Below are the code and all the weights of a small trained network. Each question names an input and a target symbol and asks about switching units off, where a switched-off unit gives its printed mean instead of its output.

import numpy as np


def w(rows, s, z=0):
    codes = np.array(rows[::2]) - 128.0
    scale = np.full(codes.shape[1], s)
    scale[-1] = z or s
    return codes * scale


def norm(h):
    return h / np.sqrt((h * h).mean(-1, keepdims=True) + 1e-5)


def f(y):
    return np.maximum(y, 0)


def softmax(a):
    e = np.exp(a - a.max(-1, keepdims=True))
    return e / e.sum(-1, keepdims=True)


def log_softmax(a):
    a = a - a.max(-1, keepdims=True)
    return a - np.log(np.exp(a).sum(-1, keepdims=True))


def net(x, mask):
    ids = ['αβγδεζηθλξπστφψω'.index(c) for c in x.split()]
    T = len(ids)
    res = E[ids] + P[:T]
    u = 0
    for l in range(3):
        q, k, v = (norm(res) @ M[l].T for M in (Q, K, V))
        z = softmax(np.where(np.tri(T) > 0, q @ k.T / 2**0.5, -1e9)) @ v
        res = res + np.where(mask[u], z, O[l][:, -1]) @ O[l][:, :-1]
        u += 1
        y = f(norm(res) @ A[l][:, :-1].T + A[l][:, -1])
        res = res + np.where(mask[u : u + 8], y, B[l][:, -1]) @ B[l][:, :-1]
        u += 8
    return log_softmax(norm(res)[-1] @ U[:, :-1].T + U[:, -1])


Q, K, V, O, A, B = {}, {}, {}, {}, {}, {}
E = w([
[79,142,107],'α',
[82,129,84],'β',
[91,146,132],'γ',
[112,209,174],'δ',
[103,123,147],'ε',
[117,209,198],'ζ',
[87,189,115],'η',
[109,130,104],'θ',
[114,100,85],'λ',
[78,169,163],'ξ',
[112,99,136],'π',
[115,80,138],'σ',
[209,144,27],'τ',
[196,207,33],'φ',
[228,187,3],'ψ',
[103,148,160],'ω',
],0.0075)
P = w([
[150,105,135],'0',
[120,165,193],'1',
[119,147,91],'2',
[45,201,127],'3',
[118,158,187],'4',
[113,143,90],'5',
[8,180,90],'6',
[118,153,185],'7',
],0.015)
Q[0] = w([
[186,78,205],'0.h1',
[60,254,183],'0.h1',
],0.0058)
K[0] = w([
[215,58,103],'0.h1',
[216,146,254],'0.h1',
],0.0068)
V[0] = w([
[210,238,253],'0.h1',
[167,154,248],'0.h1',
],0.0031)
O[0] = w([
[1,95,133,252],'0.h1',
[23,37,50,217],'0.h1',
],0.0032)
A[0] = w([
[77,180,202,58],'0.n1',
[120,192,145,59],'0.n2',
[49,51,2,116],'0.n3',
[75,74,121,156],'0.n4',
[105,81,17,28],'0.n5',
[188,83,142,143],'0.n6',
[108,224,2,108],'0.n7',
[230,245,84,4],'0.n8',
],0.0066,0.0032)
B[0] = w([
[152,117,51,220],'0.n1',
[136,85,137,157],'0.n2',
[149,211,193,230],'0.n3',
[120,128,181,190],'0.n4',
[194,161,169,159],'0.n5',
[190,147,143,139],'0.n6',
[49,255,186,254],'0.n7',
[87,19,162,149],'0.n8',
],0.0071,0.0047)
Q[1] = w([
[151,41,154],'1.h1',
[2,12,156],'1.h1',
],0.0075)
K[1] = w([
[198,86,174],'1.h1',
[76,2,176],'1.h1',
],0.0097)
V[1] = w([
[66,32,103],'1.h1',
[79,2,85],'1.h1',
],0.0055)
O[1] = w([
[113,251,166,62],'1.h1',
[139,254,191,1],'1.h1',
],0.0056,0.004)
A[1] = w([
[187,88,180,31],'1.n1',
[130,140,146,32],'1.n2',
[254,166,167,64],'1.n3',
[117,55,207,109],'1.n4',
[121,158,201,42],'1.n5',
[255,146,51,127],'1.n6',
[69,127,200,85],'1.n7',
[185,65,149,4],'1.n8',
],0.0073,0.0031)
B[1] = w([
[125,82,196,140],'1.n1',
[113,130,126,128],'1.n2',
[231,229,155,138],'1.n3',
[119,199,57,199],'1.n4',
[60,83,90,166],'1.n5',
[132,181,2,136],'1.n6',
[131,50,68,255],'1.n7',
[105,102,206,138],'1.n8',
],0.0054,0.0046)
Q[2] = w([
[87,71,136],'2.h1',
[135,251,175],'2.h1',
],0.019)
K[2] = w([
[182,98,150],'2.h1',
[63,251,136],'2.h1',
],0.014)
V[2] = w([
[35,49,175],'2.h1',
[136,181,253],'2.h1',
],0.0059)
O[2] = w([
[1,123,114,227],'2.h1',
[103,43,149,248],'2.h1',
],0.0085,0.0014)
A[2] = w([
[95,147,160,192],'2.n1',
[136,132,248,17],'2.n2',
[88,103,140,135],'2.n3',
[107,65,136,49],'2.n4',
[141,129,181,153],'2.n5',
[126,77,141,229],'2.n6',
[188,99,129,253],'2.n7',
[146,231,109,130],'2.n8',
],0.013,0.004)
B[2] = w([
[179,131,158,254],'2.n1',
[2,79,58,141],'2.n2',
[164,163,107,219],'2.n3',
[213,111,84,157],'2.n4',
[114,89,94,142],'2.n5',
[171,113,199,184],'2.n6',
[43,234,155,174],'2.n7',
[218,42,107,208],'2.n8',
],0.0078,0.0061)
U = w([
[135,152,172,94],'α',
[95,103,218,121],'β',
[159,176,131,114],'γ',
[144,191,70,73],'δ',
[149,192,112,79],'ε',
[185,123,104,168],'ζ',
[70,46,193,134],'η',
[125,166,188,64],'θ',
[101,162,4,31],'λ',
[71,28,78,165],'ξ',
[134,93,50,255],'π',
[125,113,103,240],'σ',
[143,125,197,94],'τ',
[168,31,180,250],'φ',
[176,132,191,67],'ψ',
[95,115,112,119],'ω',
],0.019,0.0055)

Each question gives the input, a string of symbols that net reads in full, and the target symbol t.
The units are the heads (2 rows each of Q, K, V and O) and the neurons (one row each of A and B). Each row of codes is followed by its name. A weight is (code - 128) times the scale printed after its matrix; where a second scale follows, it is the last column's (O, A, B and U).
mask holds one flag per unit, layer by layer, with each layer's heads first. A switched-off unit (its flag False) gives its mean, the last column of its rows in O or B, instead of its output. The means were averaged over made-up inputs and are rounded, as every weight is.
A unit's drop is (log p(t) with every unit on - log p(t) with that unit switched off) / (log p(t) with every unit on - log p(t) with every unit switched off).
The circuit of an input: a set's keep is (log p(t) with only the set's units on - log p(t) with every unit switched off) / (log p(t) with every unit on - log p(t) with every unit switched off). Starting from the 12 units with the biggest drops (on a tie, the unit counted first), units are removed one at a time, each time the one whose removal leaves the highest keep (on an exact tie, the one counted first), for as long as the keep stays at least 0.8.
circuit, biggest first: the units of the circuit, biggest drop first
most important unit: the unit with the biggest drop
top k neurons: the k neurons with the biggest drops, biggest first
top k neurons in layer l: the k neurons of layer l with the biggest drops, biggest first
input ε γ ξ λ β, target φ: circuit, biggest first => (0.n7)
input ζ ε σ α θ, target η: top 2 neurons in layer 0 => (0.n3 0.n5)
input ε ε τ φ ζ, target φ: circuit, biggest first => (0.n7 1.h1 0.n1)
input δ φ φ η ψ, target β: circuit, biggest first => (0.n7 0.n8)
input ε η ε β α, target φ: circuit, biggest first => (0.n7 2.n4)
input ζ ε φ η δ, target η: top 4 neurons => (0.n3 0.n7 0.n5 2.n7)
input ε τ ζ φ η, target φ: top 2 neurons in layer 0 => (0.n8 0.n7)
input γ β φ θ ζ δ γ τ, target ξ: circuit, biggest first => (2.h1 0.n8)
input ζ η η ε η, target η: circuit, biggest first => (2.h1 0.n7)
input η σ γ ε θ ε η α, target λ: circuit, biggest first => (2.h1 0.n7 1.n4 1.h1)
input ζ φ φ ω ε η ε ω, target η: top 3 neurons => (0.n3 0.n7 0.n5)
input ε ε ε ζ σ, target φ: top 2 neurons in layer 0 => (0.n7 0.n1)
input ε ε ε η η, target φ: top 2 neurons in layer 2 => (2.n6 2.n4)
input ψ τ ψ γ δ λ, target φ: top 2 neurons in layer 0 => (0.n5 0.n3)
input δ τ γ α φ, target β: top 2 neurons in layer 0 => (0.n3 0.n7)
input ε η δ ζ λ, target φ: top 2 neurons => (0.n7 0.n1)
input ζ τ τ γ ζ, target η: top 4 neurons => (0.n3 0.n7 0.n5 0.n8)
input ζ ξ ε ξ ψ, target η: top 3 neurons => (0.n8 0.n7 0.n3)
input γ β δ α ε, target ξ: top 3 neurons in layer 0 => (0.n1 0.n4 0.n7)
input φ ε φ τ γ ε α φ, target π: top neuron => (2.n8)
input φ φ σ ε ε ε, target β: most important unit => 0.n3
input γ γ φ ε ψ ε ε ξ, target ξ: top 2 neurons in layer 0 => (0.n1 0.n7)
input ε φ ζ, target λ: top 3 neurons in layer 2 => (2.n7 2.n6 2.n8)
input γ ψ γ ε φ, target ξ: top 3 neurons in layer 0 => (0.n8 0.n1 0.n4)
input ε γ η γ ζ ψ τ ε, target φ: top 2 neurons => (0.n7 0.n6)
input ζ γ ε ξ ζ ω γ γ, target η: top 4 neurons in layer 0 => (0.n3 0.n5 0.n7 0.n1)
